How the points are linked:
z: keke->peku, dato->tipi, fesi->zemi, savo->doli, sefa->doza, vagu->pivi, vobu->fetu, bavi->lafi, tipi->dato, guka->vise, nalu->kono, popo->zamo, pubi->kave, peku->keke, kigu->movo, movo->kigu, fabi->sobe, difo->fori, zona->tana, kono->nalu, munu->zaro, zamo->popo, gibi->laba, lifo->kosa, laba->gibi, suva->fugi, zemi->fesi, sobe->fabi, teso->zunu, mupo->kebu, zubi->gike, kebu->mupo, pege->sata, fetu->vobu, sata->pege, fori->difo, tana->zona, zunu->teso, lafi->bavi, gike->zubi, pivi->vagu, more->toda, doza->sefa, zaro->munu, kosa->lifo, vise->guka, doli->savo, kave->pubi, lome->tetu, toda->more, fugi->suva, tetu->lome
q: keke->zamo, dato->munu, nire->pege, fesi->fetu, savo->lifo, sefa->kave, vagu->peve, vobu->zemi, bavi->mupo, tipi->zaro, guka->zunu, nalu->pulo, popo->peku, pubi->doza, peku->popo, kigu->laba, movo->gibi, pulo->nalu, difo->zona, zona->difo, munu->dato, zamo->keke, gibi->movo, lifo->savo, tinu->sobe, peve->vagu, laba->kigu, suva->zubi, zemi->vobu, sobe->tinu, teso->vise, mupo->bavi, zubi->suva, kebu->lafi, pege->nire, fetu->fesi, fori->tana, tana->fori, zunu->guka, lafi->kebu, gike->fugi, more->lome, doza->pubi, zaro->tipi, kosa->doli, vise->teso, doli->kosa, kave->sefa, lome->more, toda->tetu, fugi->gike, tetu->toda
s: keke->tana, dato->toda, nire->vise, fesi->kono, savo->kebu, sefa->movo, vagu->fugi, vobu->pulo, bavi->kosa, tipi->more, nalu->zemi, popo->difo, pubi->laba, peku->zona, kigu->doza, movo->sefa, pulo->vobu, difo->popo, zona->peku, kono->fesi, munu->tetu, zamo->fori, gibi->kave, lifo->lafi, peve->gike, laba->pubi, suva->pivi, zemi->nalu, sobe->deko, teso->pege, mupo->doli, kebu->savo, pege->teso, sata->zunu, fori->zamo, tana->keke, zunu->sata, lafi->lifo, gike->peve, pivi->suva, more->tipi, doza->kigu, zaro->lome, kosa->bavi, vise->nire, doli->mupo, deko->sobe, kave->gibi, lome->zaro, toda->dato, fugi->vagu, tetu->munu
c: keke->gike, dato->vobu, fesi->zaro, savo->kigu, sefa->mupo, vagu->fori, vobu->dato, bavi->kave, tipi->fetu, nalu->tetu, popo->suva, pubi->lafi, peku->zubi, kigu->savo, movo->doli, fabi->zunu, pulo->toda, difo->pivi, kono->lome, munu->zemi, zamo->fugi, gibi->kosa, lifo->laba, tinu->vise, peve->tana, laba->lifo, suva->popo, zemi->munu, sobe->teso, teso->sobe, mupo->sefa, zubi->peku, kebu->doza, pege->deko, fetu->tipi, fori->vagu, tana->peve, zunu->fabi, lafi->pubi, gike->keke, pivi->difo, doza->kebu, zaro->fesi, kosa->gibi, vise->tinu, doli->movo, deko->pege, kave->bavi, lome->kono, toda->pulo, fugi->zamo, tetu->nalu
h: keke->mupo, dato->vise, nire->toda, fesi->fabi, savo->zona, sefa->gike, vagu->gibi, vobu->tinu, bavi->zamo, tipi->guka, guka->tipi, nalu->deko, popo->lafi, pubi->suva, peku->kebu, movo->peve, fabi->fesi, difo->lifo, zona->savo, munu->teso, zamo->bavi, gibi->vagu, lifo->difo, tinu->vobu, peve->movo, laba->pivi, suva->pubi, zemi->sobe, sobe->zemi, teso->munu, mupo->keke, zubi->doza, kebu->peku, pege->tetu, sata->lome, fori->kosa, tana->doli, zunu->zaro, lafi->popo, gike->sefa, pivi->laba, doza->zubi, zaro->zunu, kosa->fori, vise->dato, doli->tana, deko->nalu, kave->fugi, lome->sata, toda->nire, fugi->kave, tetu->pege
m: keke->vise, dato->mupo, nire->tana, fesi->pubi, savo->more, sefa->vobu, vagu->deko, vobu->sefa, bavi->munu, tipi->kebu, guka->peku, nalu->gibi, popo->zunu, pubi->fesi, peku->guka, movo->pulo, fabi->suva, pulo->movo, difo->sata, kono->laba, munu->bavi, zamo->teso, gibi->nalu, lifo->lome, tinu->gike, laba->kono, suva->fabi, zemi->kave, sobe->fugi, teso->zamo, mupo->dato, kebu->tipi, pege->fori, fetu->doza, sata->difo, fori->pege, tana->nire, zunu->popo, lafi->zaro, gike->tinu, more->savo, doza->fetu, zaro->lafi, kosa->tetu, vise->keke, doli->toda, deko->vagu, kave->zemi, lome->lifo, toda->doli, fugi->sobe, tetu->kosa

In the rows, 579 means zero.

The rows follow the links: the fewer symbols apart two points are, the more alike their rows tend to be.

Each row is also shifted at random along 9 hidden directions that mean nothing.

Some points, each with a row of numbers:
mupo: 647 589 632 621 608 533 605 580 546 554 597 507 582 623 639 504 587 544 619 701 680 516 584 638 645 484 672 531 579 647 602 520 630 556 646 630 594 534 681 658 567 541 596 682 507 641 564 622 614 668 595 574 518 558 504 507 483 540 517 590 602
munu: 672 680 511 638 636 614 582 600 519 507 664 420 645 569 521 600 567 476 696 689 582 607 620 577 678 578 644 439 472 634 652 578 481 588 687 677 463 497 536 631 618 488 721 659 539 608 599 634 607 601 675 540 496 675 652 456 648 636 348 519 644
kigu: 626 540 566 518 559 618 585 593 591 626 590 659 686 489 483 564 555 652 562 648 690 616 590 593 619 573 527 598 515 516 653 534 611 454 582 622 673 584 485 527 454 612 600 586 562 538 637 532 635 564 534 566 527 656 644 627 594 631 529 505 592
savo: 406 529 701 657 614 556 655 576 530 421 523 605 398 578 726 743 703 588 571 508 587 408 497 667 557 513 812 543 745 547 540 580 717 579 552 503 689 566 747 672 600 743 501 581 574 451 540 582 441 692 572 517 629 343 482 713 534 550 792 579 406
suva: 370 543 723 546 642 560 611 619 552 532 547 523 619 586 697 455 536 690 501 591 539 585 574 587 505 615 621 673 506 563 656 579 640 638 698 537 626 497 615 755 657 659 560 574 507 608 518 563 738 527 571 680 538 484 529 561 473 669 561 545 655
movo: 610 624 594 541 663 627 579 719 588 634 511 743 538 674 482 506 484 440 580 645 587 575 569 759 553 596 813 530 762 460 649 626 536 570 565 569 667 509 648 521 510 546 582 412 513 511 473 707 481 731 622 483 445 454 591 507 526 478 586 579 468
zona: 639 618 634 627 639 680 573 574 492 596 545 532 626 571 614 612 498 565 663 602 665 579 548 590 663 581 581 534 510 700 793 488 585 582 707 525 576 538 560 633 687 599 676 674 458 506 565 606 542 535 624 655 518 647 584 585 527 543 531 533 540
tinu: 496 450 585 539 514 455 596 627 658 746 466 657 731 571 528 302 488 520 438 663 574 650 747 656 507 593 505 764 468 518 462 684 616 609 468 585 447 692 627 405 547 472 439 701 548 652 453 484 653 491 578 693 489 659 493 515 553 491 632 559 688
more: 511 582 604 670 601 583 608 652 544 584 502 627 520 565 566 621 672 554 562 603 578 537 543 566 601 643 627 582 617 526 541 648 639 576 543 533 487 693 687 526 645 668 612 625 520 509 547 521 450 491 639 638 603 538 578 611 608 537 596 541 519
sobe: 525 699 521 594 610 630 526 684 588 649 674 635 524 632 523 645 615 599 565 434 435 619 548 503 551 687 574 572 571 429 408 764 511 807 554 516 487 690 495 513 650 657 588 469 559 659 645 689 509 503 600 674 630 587 653 470 710 640 539 680 652
zubi: 630 586 599 477 576 633 550 600 599 515 428 540 494 766 598 554 523 506 480 574 577 455 551 665 523 681 572 561 857 647 552 535 628 674 653 517 525 578 669 610 720 590 591 397 622 583 503 528 486 624 589 584 539 420 597 639 520 582 617 529 604
kave: 567 682 629 576 664 640 569 722 564 584 653 551 470 578 609 641 629 588 567 551 555 577 527 592 483 510 749 523 577 427 590 589 549 682 586 544 655 528 507 685 573 630 577 572 520 639 613 725 472 589 557 576 531 521 524 531 537 562 611 698 547
zaro: 396 481 627 689 520 547 591 553 549 534 562 576 501 587 631 755 755 632 532 491 554 552 485 505 598 560 560 552 557 580 501 529 623 589 495 530 642 612 619 581 541 710 573 594 577 642 619 521 491 508 601 550 700 556 496 737 670 571 670 540 574
dato: 631 587 486 660 518 552 602 586 563 634 604 639 563 596 517 559 644 625 643 569 600 611 545 569 643 567 523 631 477 520 497 600 622 575 472 554 610 622 576 536 484 580 591 601 583 672 580 652 546 536 577 626 673 602 581 529 635 566 610 651 627
peve: 841 679 476 473 658 671 520 631 590 579 578 568 597 607 409 673 436 413 648 623 625 525 633 671 617 546 674 358 721 588 685 486 502 616 719 581 555 521 536 548 558 455 648 491 558 520 608 662 396 684 617 456 420 599 691 511 557 566 489 565 475
vise: 478 569 622 665 617 511 608 578 522 525 627 542 672 629 626 641 539 547 614 559 633 584 532 570 682 590 609 457 457 664 683 561 656 689 680 564 611 533 549 693 700 556 692 543 420 619 517 715 677 537 676 676 580 641 550 488 663 613 487 583 655
nire: 583 625 592 683 670 598 546 614 521 530 505 565 548 519 559 509 533 523 654 579 544 550 623 617 553 621 585 690 543 598 580 649 638 674 645 496 379 598 642 617 766 542 613 677 449 509 504 651 542 477 664 710 566 585 643 449 511 569 538 646 556
zunu: 564 615 472 676 522 575 549 429 544 497 694 640 563 600 555 581 609 746 662 445 531 573 640 515 682 709 461 595 686 538 426 645 600 634 477 571 643 580 597 620 562 679 604 424 742 629 653 547 683 641 547 516 707 496 734 602 723 793 580 615 658
bavi: 641 524 534 580 550 538 592 497 643 603 496 591 585 786 517 471 436 600 695 626 596 642 483 613 668 625 511 479 694 707 719 421 537 450 583 598 734 418 644 639 550 447 642 391 701 695 526 634 641 661 563 500 593 506 596 563 531 519 551 574 624
zamo: 708 714 460 620 574 603 560 530 572 602 625 503 536 593 559 522 532 477 658 556 466 534 686 579 595 658 588 594 698 620 409 712 515 686 628 604 415 656 625 502 677 518 614 636 653 609 672 549 539 615 518 573 585 553 705 483 572 583 525 628 614
tana: 450 601 688 677 640 512 582 546 531 611 629 634 613 516 682 601 563 605 537 542 625 573 570 562 624 547 614 652 496 615 626 667 690 652 619 547 608 603 582 635 673 593 540 644 492 498 591 650 631 544 515 671 602 590 556 518 570 627 584 621 586
difo: 893 593 454 525 576 741 520 455 570 639 570 500 659 563 588 580 434 485 640 677 630 580 682 643 562 478 593 578 635 757 692 513 437 446 596 712 564 541 562 452 492 479 523 705 734 569 566 428 621 702 536 453 557 746 528 653 517 395 607 513 517
fabi: 573 596 582 520 600 667 570 647 595 562 532 510 561 598 503 615 598 479 525 593 542 581 609 636 490 507 727 477 582 523 608 523 469 713 583 532 585 546 574 575 528 661 518 632 572 655 539 541 419 603 661 470 481 631 549 685 630 505 645 497 532

Where do the symbols, taken in turn from left to right, take each start?
Answer with the point's name.
528 532 630 610 518 573 574 504 552 672 512 566 641 615 634 560 505 639 613 558 598 657 526 503 602 583 484 589 484 668 696 514 517 581 597 553 667 562 540 572 572 570 557 619 590 648 592 530 667 499 520 600 677 684 452 656 534 470 609 545 649
s z h c s z => pubi
644 505 498 473 515 504 575 591 704 770 596 741 687 629 510 504 450 629 555 576 581 720 548 564 548 599 412 653 564 534 623 563 509 419 467 627 700 571 450 402 418 439 552 453 736 576 590 593 623 563 522 547 617 616 576 563 590 517 578 625 576
q s h z z z h s => kigu
738 669 407 518 501 588 546 643 671 650 597 604 570 674 412 585 544 484 612 553 590 526 579 605 622 721 436 493 738 499 384 639 566 584 581 594 482 658 528 460 573 509 714 368 660 678 746 617 483 609 517 538 581 562 827 492 645 703 446 570 645
h m c z z c h z => fetu
753 675 440 601 592 718 531 522 510 663 560 668 541 532 444 468 539 703 730 576 502 628 630 569 621 654 467 689 653 505 623 581 508 492 513 596 600 557 555 570 461 582 577 575 692 545 628 531 603 613 504 558 610 509 742 555 533 625 573 636 546
h z z s q q => popo
597 520 610 497 539 654 594 685 576 636 542 464 642 511 536 457 557 535 488 708 526 614 675 563 466 577 536 682 508 516 569 614 507 526 592 594 436 633 565 534 582 567 541 794 579 647 597 441 588 486 534 605 474 686 520 593 477 579 517 492 652
m s m h c => difo
504 450 632 609 545 436 592 483 632 463 543 475 628 593 613 565 555 524 539 598 628 484 646 582 645 555 486 621 625 733 504 508 684 544 643 576 508 573 710 649 674 509 569 627 613 581 584 513 610 576 537 583 609 545 547 612 547 646 583 527 663
q h m z q m q => lafi
459 529 580 534 530 571 632 634 612 653 553 699 629 737 542 687 541 639 520 542 655 655 374 529 643 685 512 448 488 550 670 540 645 560 547 558 701 557 480 507 559 628 725 327 547 652 569 618 582 511 608 631 582 607 546 651 738 612 503 509 638
q s c z q m m m s => mupo
342 590 764 608 695 579 614 724 550 594 488 554 565 612 617 507 513 632 562 528 480 591 490 544 472 587 640 611 484 501 636 601 599 783 672 431 614 544 547 736 744 621 579 573 382 638 508 804 570 443 598 747 536 524 516 468 493 652 562 655 626
m h q s q s => zemi
723 668 477 605 622 665 595 477 488 481 760 478 616 421 540 681 650 670 682 642 639 605 648 498 636 530 543 508 471 578 654 520 531 491 626 669 572 485 470 687 536 623 663 685 606 479 701 541 664 633 598 499 534 677 714 602 659 743 413 531 548
h h s z h s => pege
816 679 469 469 551 618 505 553 630 526 709 535 640 606 504 638 480 503 634 539 614 515 673 627 630 621 564 413 684 599 489 612 553 655 676 632 539 575 533 588 577 521 658 475 640 623 729 626 545 702 519 473 486 612 758 513 623 733 450 585 675
s s q m h q m h s => peve
645 626 513 676 565 663 612 615 513 649 574 623 613 604 524 506 533 570 651 669 628 609 557 601 663 675 583 558 524 569 591 652 605 609 567 648 485 647 552 497 567 601 639 603 504 685 559 563 625 583 647 645 585 619 594 579 653 552 495 548 650
c z s q m m c => tetu
559 573 643 699 603 547 607 627 571 647 600 625 540 450 544 614 675 551 578 575 565 511 631 606 571 484 657 630 532 489 477 629 611 591 523 568 546 655 645 507 518 620 498 804 497 506 654 592 444 499 524 615 579 600 600 563 536 516 595 618 500
m c c z m => savo
665 571 520 481 541 646 571 577 619 538 574 654 476 651 568 790 712 600 549 473 601 608 469 594 512 521 690 492 647 516 586 465 500 505 438 553 730 567 512 530 454 676 528 441 673 553 601 540 380 635 603 438 644 526 502 741 642 472 763 567 420
s z h m h m s s m => kave
684 729 562 684 685 661 567 603 480 603 707 556 499 432 492 625 648 605 707 619 484 583 652 568 606 435 732 579 590 438 551 648 512 618 566 598 578 578 549 631 496 617 518 731 569 530 674 683 498 626 518 546 586 575 639 509 530 596 575 687 506
s m h m h h q => keke
